(in the rows, 128 means zero)
Each row is followed by its class; each block has classes of its own.
[148 162 131 156 127 171 123 112 117 143 126 121 149 136 109 141 125 129
 126 129 122 119 145 104 110 135 131 125 121 114 122 118 117 131 127 141
 143 133 131 106 127] => Rali
[131 125 151 138 126 138 140 148 103 144 120 122 124 148 125 117 135 132
 147 140 119 111 134 119 122 105 103 126 114 108 121 114 127 137 143 112
 129 136 157 111 134] => bif
[144 116 132 136 128 148 130 116 112 123 129 128 147 147 114 123 127 126
 130 143 108 113 130 121 106 127 118 116 117 112 121 120 104 129 131 147
 129 133 139 121 125] => mab
[128 134 134 129 121 142 138 157  99 124 129 122 114 133 136 104 139 124
 138 127 133 112 126 114 129 113 101 124 122 113 122 119 128 150 129 107
 120 127 164 118 135] => bif
[150 137 137 150 116 193 115  87 134 174 113 103 148 129 113 177 111 122
 125 101 128 122 145 115 134 127 167 140 128 121 129 125 119 122 128 144
 149 135 113 119 114] => Rali
[147 109 127 100  86 119 145 160 106 114 126 104 108 116 139  69 142 127
 126 119 132 110  99 127 131  96 104 128 133 118 114 110 117 124 141 133
 103 133 166 146 129] => mab
[137 140 140 116 124 159 138 117 104  99 144 117 135 133 137 107 139 116
 116 133 117 126 134 108 124 119 104 126 122 112 122 114 124 158 126 120
 117 131 158 118 133] => bif
[141 136 123 142 111 175 128 146  92 112 133 110 130 134 137  89 157 126
 123 111 129 105 128  99 105 130  99 120 123 103 112 112 116 153 117 127
 120 128 162 114 132] => bif
[129 127 157 110 109 136 129 130 117 137 129 116 116 146 144 120 130 126
 146 135 128 121 132 119 135  91 105 138 121 111 148 112 123 155 147  98
 118 140 156 112 136] => bif
[120 125 127 121 123 106 130 140 138 130 132 127 111 119 136 130 129 134
 130 118 137 127 127 140 141 116 142 134 135 144 132 128 135 118 131 129
 120 131 125 144 123] => mab
[145 135 134 131 125 161 131 118 107 114 130 122 144 141 118 115 136 122
 122 138 114 120 126 111 107 129 108 120 122 113 109 114 119 142 124 135
 128 132 144 111 130] => Rali
[136 131 124 126 128 124 138 121 119 107 134 124 129 134 118 117 140 137
 122 147 120 117 119 121 114 129 107 127 124 127 123 129 130 131 125 140
 118 138 142 128 132] => mab
[158 103 146 103  89 146 143 145 113 130 123 111 124 142 155  72 138 120
 122  99 126 112 112 114 128  84 104 132 117 105 119 103 111 145 146 130
 102 126 177 132 125] => mab
[151 107 120 133 119 160 135 118 117 125 124 132 151 139 125 110 134 127
 109 123 105 116 127 126 107 128 122 121 123 114 112 129 116 117 130 162
 127 122 139 143 121] => mab
[145 121 128 125 125 127 134 130 107 108 122 132 153 147 111  93 130 126
 128 161 116 114 120 119 109 132  89  93 115  96 106 114 116 125 134 126
 132 132 143 108 135] => bif
[127 128 131 133 136 130 137 139 112 118 131 130 131 136 115 113 139 130
 143 149 113 114 128 117 113 126 105 125 118 120 120 127 130 135 123 124
 120 137 140 127 133] => bif
[145 140 138 123 120 168 129 126 103 115 127 116 139 137 131 126 135 118
 129 134 125 121 128 100 114 127 109 127 128  97 118 109 114 154 134 120
 129 137 150 100 151] => bif
[112 127 136 125 135 113 136 166 105 115 127 144 126 146 128 100 134 125
 155 154 123 120 130 124 127 119  84 116 115 111 129 114 131 152 138  97
 124 125 151 103 145] => bif
[134 118 146 126 115 157 135 126 115 137 134 130 132 130 148 109 137 122
 118 114 121 127 130 126 119 112 118 133 120 119 122 128 123 141 130 129
 106 121 154 135 129] => bif
[137 113 149 104 114 115 135 108 136 117 129 135 144 131 137 108 131 133
 124 144 118 131 120 143 124 109 119 124 115 122 126 123 121 125 127 136
 111 122 140 145 126] => mab
[145 132 131 116 100 142 131 125 115 129 119 111 116 137 122 116 136 124
 114 129 129 116 122 113 126 103 130 129 136 118 122 108 118 130 125 139
 130 142 147 122 125] => mab
[142 129 133 131 115 153 142 135 109 124 131 116 132 124 135 108 143 143
 128 114 116 111 122 115 119 107 121 131 129 120 121 124 125 140 128 144
 109 126 164 131 131] => bif
[137 113 134 156 117 161 145 160  98 157 111 110 110 143 109 129 139 145
 158 135 107  90 131 110  69  93 118 127 117 118 120 117 134 133 140 125
 122 146 161 130 130] => bif
[161  92 145 122 108 131 145 131 117 122 114 120 148 158 120  92 133 129
 131 152  99 105 119 132 113  95 106 122 117 110 118 110 118 116 149 142
 111 137 160 144 122] => mab
[171 102 130  93  88 122 135 130 131 105 124 107 131 147 135  79 138 127
 108 129 129 122 101 130 132 101 114 126 131 119 123 106 115 116 130 148
 127 137 158 140 118] => mab
[141 110 134 122 109 124 141 130 113 112 124 117 134 145 122  97 136 130
 127 151 118 113 116 125 110 115 104 120 125 114 120 111 125 127 139 137
 117 141 158 133 124] => bif
[148  97 135 113 106 130 133 109 142 128 122 116 130 136 123 126 124 134
 113 126 120 121 121 139 129 111 130 127 131 136 128 138 123 110 139 162
 113 130 140 158 114] => mab
[145 125 129 105  95 138 133 126 131 115 130 106 122 131 136 105 134 119
 110 114 134 127 112 127 131 112 128 135 136 128 123 115 123 129 130 146
 110 134 148 147 120] => mab
[154  91 137 132 105 161 131 119 135 141 117 120 149 141 126 115 124 130
 124 115 110 109 124 133 114 112 143 127 122 119 117 129 117 101 137 169
 115 123 143 156  85] => mab
[147 128 118 134 114 148 134 128 121 112 125 114 137 124 112 102 136 122
 114 122 125 121 120 118 118 138 125 117 133 151 108 122 117 120 120 156
 133 134 132 133 125] => mab
[152 113 140 160 120 180 126 115 119 163 113 121 158 140 113 142 124 136
 134 118 111 108 137 117 100 109 138 128 115 110 118 122 113 114 134 161
 145 121 132 126 136] => Rali
[138 138 144 118 125 139 120 100 133 131 130 107 139 132 131 144 121 120
 104 131 142 139 129 125 129 132 135 125 130 123 134 120 118 132 132 131
 136 129 124 118 123] => mab
[128 121 140 110 110 115 113 124 154 165 120 126 131 131 138 135 107 125
 129 120 149 147 128 145 155 111 142 136 134 131 142 117 122 122 138 115
 143 118 108 112 121] => mab
[156 107 143 120 114 167 129 106 129 128 126 124 160 141 131 116 124 118
 111 119 114 121 129 128 105 115 128 129 113 122 121 119 114 125 134 156
 116 115 137 136 115] => mab
[141 133 129 150 120 186 122 115 128 164 126 108 135 126 118 153 121 123
 123 103 128 123 141 115 114 129 159 132 129 121 125 127 121 126 126 148
 150 120 114 114 124] => Rali
[146 120 128 128 109 168 136 143 106 126 123 114 129 137 126  94 132 125
 129 120 124 107 120 112 119 119 110 121 120 102 109 110 115 152 131 141
 130 131 153 120 133] => bif
[152 119 134 117 102 159 134 131 111 105 144 113 129 138 135  87 138 116
 114 117 127 116 120 113 112 117 110 119 133 110 108 117 114 136 127 149
 115 129 158 135 127] => bif

Next block, with new classes.
[116 102 112 109 157 127 116 121 119 142 144 129 144 109 154 161 126 106
 110 112 110 127 107 111 131 119 150 139 110  87 112 103 118 131 144 136
 136 128 125 132 134] => puzap
[127 115  84 110 165 104 121 127 119  73  67 120 172 135 199 136 126 161
  68 146 119 126  88 119 138 209 139 118 132 154 107 103 134 129 119 129
 105 166 123 155 104] => bal
[146 105  90 102 175 128 115 108 128 147 123 137 174 128 170 162 118 119
 100 126  86 143 105 126 120 127 158 126 129 107 114  90 121 118 123 132
 109 144 134 136 122] => puzap
[136 122  99 112 157 136 101 118 118 148 138 134 128 119 161 135 137 127
  81 116 119 137 113 128 107 156 163 116 143 104 105  88  38 132 134 141
 122 143 132 135 122] => zukez
[142 116  91  98 213 155 128  71 121 149  99 138 178 117 177 187 130 118
  66 107  68 149 103 134 108 137 163 116 136  70 145  94 146 133 111 138
 120 137 121 135 112] => bal
[128 110  95  95 170 139 111 114 121 160 135 145 154 120 193 168 113 124
 101 119 100 125  57 121 111 127 163 128 122 104  84  96 122 127 126 135
 151 149 140 137 124] => puzap
[127 102  87  94 162 148 121 109 132 167 139 131 156 112 211 147 123 121
  91 134 102 134 105 127 107 111 168 115 130  82 106  84 129 113 130 140
 125 134 143 130 127] => puzap
[115 100 122  96 205  92 124 101 101  96  91 153 174 118 192 237 103 149
  58 115  83 123  93  96 130 113 166 114  94  97 132 153 144 130 131 133
 138 153 104 152 107] => bal
[129 105  80 102 200 135 127  83 141 127  55 114 179 129 137 169 132 148
  96 113  92 146 121 129 102 158 119 139 161 140 133 115 136 143 102 132
  84 134 101 133 110] => bal
[122 121 103  94 175 125 112 119 120 160 148 153 133 123 182 167 125 102
 111 105  96 149 109 110 114 130 168 131 141 100 126  86 124 134 137 141
 123 134 128 134 129] => puzap
[102 123 122 112 141 137 112 133  85 137 169 137 146 121 195 164 133 118
  72 148 104 142 121 123 141 148 188 120 117  68 101 116 145 104 187 124
 125 146 178 143 132] => bal
[125 135 109 119 160 115 130 122 113 127 166 153 119 123 153 133 132 120
  92 112 112 133 116 118 122 156 153 109 143 105 109 119 125 115 146 142
 109 117 141 136 135] => zukez
[120 130  95 122 186 130 129 114 116 134 135 141 123 128 143 125 137 133
 103 115 129 150 118 121 125 176 147 121 151 108 109 105 118 133 135 144
 127 141 138 136 113] => zukez
[127 131 100 109 177 127 128 121 116 150 150 161 105 126 148 146 139 119
  85 119 120 133 119 126 116 153 157 115 147 119 131 114 121 128 140 142
 123 135  86 131 119] => zukez
[130 109  95  95 139 118 106 145 140 131 102 112 133 131 176 149 125 124
 108 129 111 118 115 123 115 112 139 135 138 161  87  99 125 132 114 150
  99 132 116 126 126] => vopo
[124 134 106 116 133 115 115 127 141 145  94 116 139 138 109 134 147 125
 169 120 109 126 116 126 122 132  92 140 129 138 138 140 129 137 124 135
 102 132 109 135 136] => vopo
[144 108 126  99 185 146 145 107 158 189 137 154 112  95 165 150 136 120
  99 117 113 107 133 113 104  83 143 127 151  99 119  70 104 142 105 153
 144 148 102 115 122] => vopo
[143 120  89  93 174 145 113 108 133 162 143 139 122 123 166 126 161 131
  71 116 117 118 113 138 101 145 157 129 167 112  87  95 127 131 133 152
 111 143 139 131 118] => zukez
[120 131  88 110 165 120 128 124 109 126 137 164 137 124 160 134 120 123
 128 113 112 136 113 103 123 147 139 122 133 106 128  90 132 117 132 133
 127 140 124 138 120] => puzap
[128 116 120 104 192 105 128 100 132 130 107 148 135 108 147 174 132 132
  88 113 105 117 102  97 106 121 127 133 144 138 124  96 131 140 114 152
 128 151  86 138 114] => vopo
[129 112  88 100 166 142 126 120 162 137 108 151 150  89 172 128  99 123
 156  86 109 120 115  81 117 118 130 146 155 132 133  72 130 146  70 137
 106 148 106 122 129] => vopo
[109 127  93 102 157  66 131 156 133  80  54 117 117 126 118 138 123 170
  92 120 100 119 115 112 146 165  91 110 142 200  70 119 123 133 120 148
  89 157  92 140 120] => bal
[142 109  97 117 161 134 122 113 132 135 145 143 123 126 146 127 136 132
  91 117 119 135 120 129 114 151 151 117 149 113 104 106 125 134 144 138
 124 134 129 130 118] => zukez
[144 110  88 100 160 167 114  94 133 169 147 134 142 112 219 136 147 128
  51 130 116 171 125 153 103 163 163 113 154 115  80  93 134 145 116 141
 128 160 141 131 101] => zukez
[124 117 110 108 162 120 118 117 122 149 130 138 148 114 155 156 127 115
 123 115 101 139 107 120 126 119 143 113 126 102 131  99 125 123 131 128
 123 132 136 133 132] => puzap
[131 123  86 112 177 134 156 120 146 110  98 140 132 108 164  82 123 188
  86 130 127 148 125 137 113 193 140 120 169 138 122  64 112 131 101 145
  86 153 131 129 119] => bal
[139 118 103 116 177 139 129 102 136 127 114 127 157 120 174 146 124 136
  66 129 120 134 127 154 112 149 157 117 140 121  94  93 150 142 117 134
 121 154 129 140 109] => zukez
